Below are the code and all the weights of a small trained network. Each question names an input and a target symbol and asks about switching units off, where a switched-off unit gives its printed mean instead of its output.

import numpy as np


def w(rows, s, z=0):
    codes = np.array(rows[::2]) - 128.0
    scale = np.full(codes.shape[1], s)
    scale[-1] = z or s
    return codes * scale


def norm(h):
    return h / np.sqrt((h * h).mean(-1, keepdims=True) + 1e-5)


def f(y):
    return y / 2 * (1 + np.tanh(0.7978845608 * (y + 0.044715 * y**3)))


def softmax(a):
    e = np.exp(a - a.max(-1, keepdims=True))
    return e / e.sum(-1, keepdims=True)


def log_softmax(a):
    a = a - a.max(-1, keepdims=True)
    return a - np.log(np.exp(a).sum(-1, keepdims=True))


def net(x, mask):
    ids = ['ΘΛΠΩζημξτ'.index(c) for c in x.split()]
    T = len(ids)
    res = E[ids] + P[:T]
    u = 0
    for l in range(2):
        r = norm(res)
        for j in range(2):
            rows = slice(2 * j, 2 * j + 2)
            q, k, v = (r @ M[l][rows].T for M in (Q, K, V))
            z = softmax(np.where(np.tri(T) > 0, q @ k.T / 2**0.5, -1e9)) @ v
            o = O[l][rows]
            res = res + np.where(mask[u + j], z, o[:, -1]) @ o[:, :-1]
        u += 2
        y = f(norm(res) @ A[l][:, :-1].T + A[l][:, -1])
        res = res + np.where(mask[u : u + 4], y, B[l][:, -1]) @ B[l][:, :-1]
        u += 4
    return log_softmax(norm(res)[-1] @ U[:, :-1].T + U[:, -1])


Q, K, V, O, A, B = {}, {}, {}, {}, {}, {}
E = w([
[155,175,39,111,72],'Θ',
[200,254,98,191,140],'Λ',
[98,70,207,164,178],'Π',
[95,123,180,186,153],'Ω',
[207,109,207,101,220],'ζ',
[189,191,44,91,142],'η',
[95,107,87,130,10],'μ',
[111,143,207,5,143],'ξ',
[57,96,41,160,198],'τ',
],0.008)
P = w([
[174,92,216,244,106],'0',
[105,211,187,197,140],'1',
[254,78,166,199,125],'2',
[89,208,160,167,130],'3',
[247,61,138,169,126],'4',
[80,194,130,137,111],'5',
[223,46,125,136,129],'6',
[62,175,104,101,98],'7',
[210,27,101,99,122],'8',
[43,149,74,54,84],'9',
[192,13,83,60,134],'10',
[45,172,44,82,76],'11',
],0.006)
Q[0] = w([
[28,250,196,139,110],'0.h1',
[193,61,58,161,192],'0.h1',
[127,124,145,164,177],'0.h2',
[117,83,191,133,144],'0.h2',
],0.014)
K[0] = w([
[196,232,201,250,98],'0.h1',
[109,66,68,37,80],'0.h1',
[112,159,158,198,149],'0.h2',
[139,112,178,191,101],'0.h2',
],0.011)
V[0] = w([
[75,84,42,246,177],'0.h1',
[108,108,43,130,254],'0.h1',
[66,123,170,170,73],'0.h2',
[122,80,94,84,46],'0.h2',
],0.0061)
O[0] = w([
[117,145,82,255,115,154],'0.h1',
[185,165,152,238,72,2],'0.h1',
[77,128,100,159,66,137],'0.h2',
[116,154,144,187,145,132],'0.h2',
],0.0095,0.002)
A[0] = w([
[219,70,215,67,56,76],'0.n1',
[159,77,80,119,221,2],'0.n2',
[153,107,131,147,254,167],'0.n3',
[86,13,182,163,125,114],'0.n4',
],0.0081,0.0065)
B[0] = w([
[201,157,193,213,97,251],'0.n1',
[105,43,1,159,164,91],'0.n2',
[196,112,120,86,70,245],'0.n3',
[197,176,72,123,208,230],'0.n4',
],0.0091,0.0019)
Q[1] = w([
[99,96,143,52,91],'1.h1',
[79,96,16,157,78],'1.h1',
[231,12,153,112,202],'1.h2',
[3,203,141,35,180],'1.h2',
],0.0073)
K[1] = w([
[120,197,161,93,126],'1.h1',
[209,157,14,106,108],'1.h1',
[106,1,92,109,45],'1.h2',
[64,223,120,96,209],'1.h2',
],0.0089)
V[1] = w([
[78,166,196,136,163],'1.h1',
[152,253,123,89,75],'1.h1',
[70,79,129,91,89],'1.h2',
[134,32,114,201,90],'1.h2',
],0.0047)
O[1] = w([
[136,80,253,85,160,57],'1.h1',
[24,174,122,106,59,249],'1.h1',
[148,104,184,204,56,63],'1.h2',
[85,62,209,31,94,40],'1.h2',
],0.0047,0.002)
A[1] = w([
[69,143,149,78,178,82],'1.n1',
[102,4,49,96,151,2],'1.n2',
[120,214,117,174,164,44],'1.n3',
[190,150,92,123,180,188],'1.n4',
],0.011,0.0062)
B[1] = w([
[177,168,139,219,98,142],'1.n1',
[178,11,2,122,158,141],'1.n2',
[201,63,138,101,86,169],'1.n3',
[53,128,138,148,176,255],'1.n4',
],0.0096,0.0058)
U = w([
[7,125,152,105,84,161],'Θ',
[164,204,74,69,68,82],'Λ',
[78,185,127,71,181,78],'Π',
[62,137,158,149,195,131],'Ω',
[123,191,181,132,123,169],'ζ',
[255,230,85,121,176,3],'η',
[150,44,51,77,131,170],'μ',
[143,116,186,12,92,229],'ξ',
[180,126,126,223,74,159],'τ',
],0.0089,0.0037)

Each question gives the input, a string of symbols that net reads in full, and the target symbol t.
The units are the heads (2 rows each of Q, K, V and O) and the neurons (one row each of A and B). Each row of codes is followed by its name. A weight is (code - 128) times the scale printed after its matrix; where a second scale follows, it is the last column's (O, A, B and U).
mask holds one flag per unit, layer by layer, with each layer's heads first. A switched-off unit (its flag False) gives its mean, the last column of its rows in O or B, instead of its output. The means were averaged over made-up inputs and are rounded, as every weight is.
A unit's drop is (log p(t) with every unit on - log p(t) with that unit switched off) / (log p(t) with every unit on - log p(t) with every unit switched off).
The circuit of an input: a set's keep is (log p(t) with only the set's units on - log p(t) with every unit switched off) / (log p(t) with every unit on - log p(t) with every unit switched off). Starting from all 12 units, units are removed one at a time, each time the one whose removal leaves the highest keep (on an exact tie, the one counted first), for as long as the keep stays at least 0.8.
circuit, biggest first: the units of the circuit, biggest drop first
most important unit: the unit with the biggest drop
top k neurons: the k neurons with the biggest drops, biggest first
k most important neurons of layer l: the k neurons of layer l with the biggest drops, biggest first
heads that matter: for each layer, one digit per head in row order, 1 if its drop is at least 0.15 and else 0, layers parted by /
input ξ Π ξ η, target Π: circuit, biggest first -> 1.n4; 0.h2
input η Θ μ ξ τ ζ ξ μ ξ ζ Λ, target ξ: circuit, biggest first -> 0.h1
input ξ η ζ η Λ Θ Ω τ, target μ: heads that matter -> 01 / 00
input ζ Λ ξ Θ η Ω Θ ξ τ μ Θ, target τ: heads that matter -> 10 / 00
input μ μ η, target μ: circuit, biggest first -> 0.h1; 0.n2
input ξ ζ Θ τ Θ η Λ τ ξ, target τ: circuit, biggest first -> 0.h1; 0.n1
input ξ ξ τ Θ η ζ, target ξ: top 2 neurons -> 0.n3; 0.n4
input Ω Λ Θ τ Θ μ η η Θ, target η: circuit, biggest first -> 0.h2; 1.n3
input ξ ξ η Θ Θ μ Θ Ω, target τ: heads that matter -> 00 / 00
input Θ Θ μ Θ Θ, target μ: heads that matter -> 10 / 01
input Λ μ τ η Λ, target τ: heads that matter -> 10 / 00
input μ Ω η Ω Ω Θ Θ, target Ω: circuit, biggest first -> 1.n4; 0.h2
input μ ξ ζ μ Π, target μ: circuit, biggest first -> 0.h1; 1.n2
input Θ Θ Θ Θ Θ Ω Θ τ, target μ: most important unit -> 1.n2
input Θ τ Ω Θ η Λ ξ η ξ Θ η, target ξ: 2 most important neurons of layer 0 -> 0.n4; 0.n1
input Θ Π Π Θ Π ξ Θ ξ Π, target ξ: heads that matter -> 10 / 00
input Ω Λ Θ τ ξ τ ξ μ Θ, target ξ: heads that matter -> 10 / 01
input ζ Θ Π Θ μ μ η, target μ: heads that matter -> 00 / 00
input Θ ξ τ τ τ Θ μ ξ Λ, target ξ: heads that matter -> 10 / 01
input Θ ξ μ, target ξ: most important unit -> 0.h1
input Θ η Ω, target η: top 2 neurons -> 0.n4; 0.n3
input Θ η μ, target μ: heads that matter -> 10 / 01
input μ τ μ Λ τ η Λ ζ η η Θ, target η: 3 most important neurons of layer 0 -> 0.n1; 0.n3; 0.n4
input ζ ζ η μ μ Λ ζ, target μ: 2 most important neurons of layer 0 -> 0.n2; 0.n4
input Θ Ω Θ, target Ω: 2 most important neurons of layer 0 -> 0.n3; 0.n1
input Λ η ξ Ω, target τ: 3 most important neurons of layer 1 -> 1.n3; 1.n1; 1.n4
input Θ μ Λ Π τ τ ξ, target τ: circuit, biggest first -> 0.h1
input Θ Θ ζ Ω ζ μ Π, target μ: top 2 neurons -> 1.n2; 0.n2
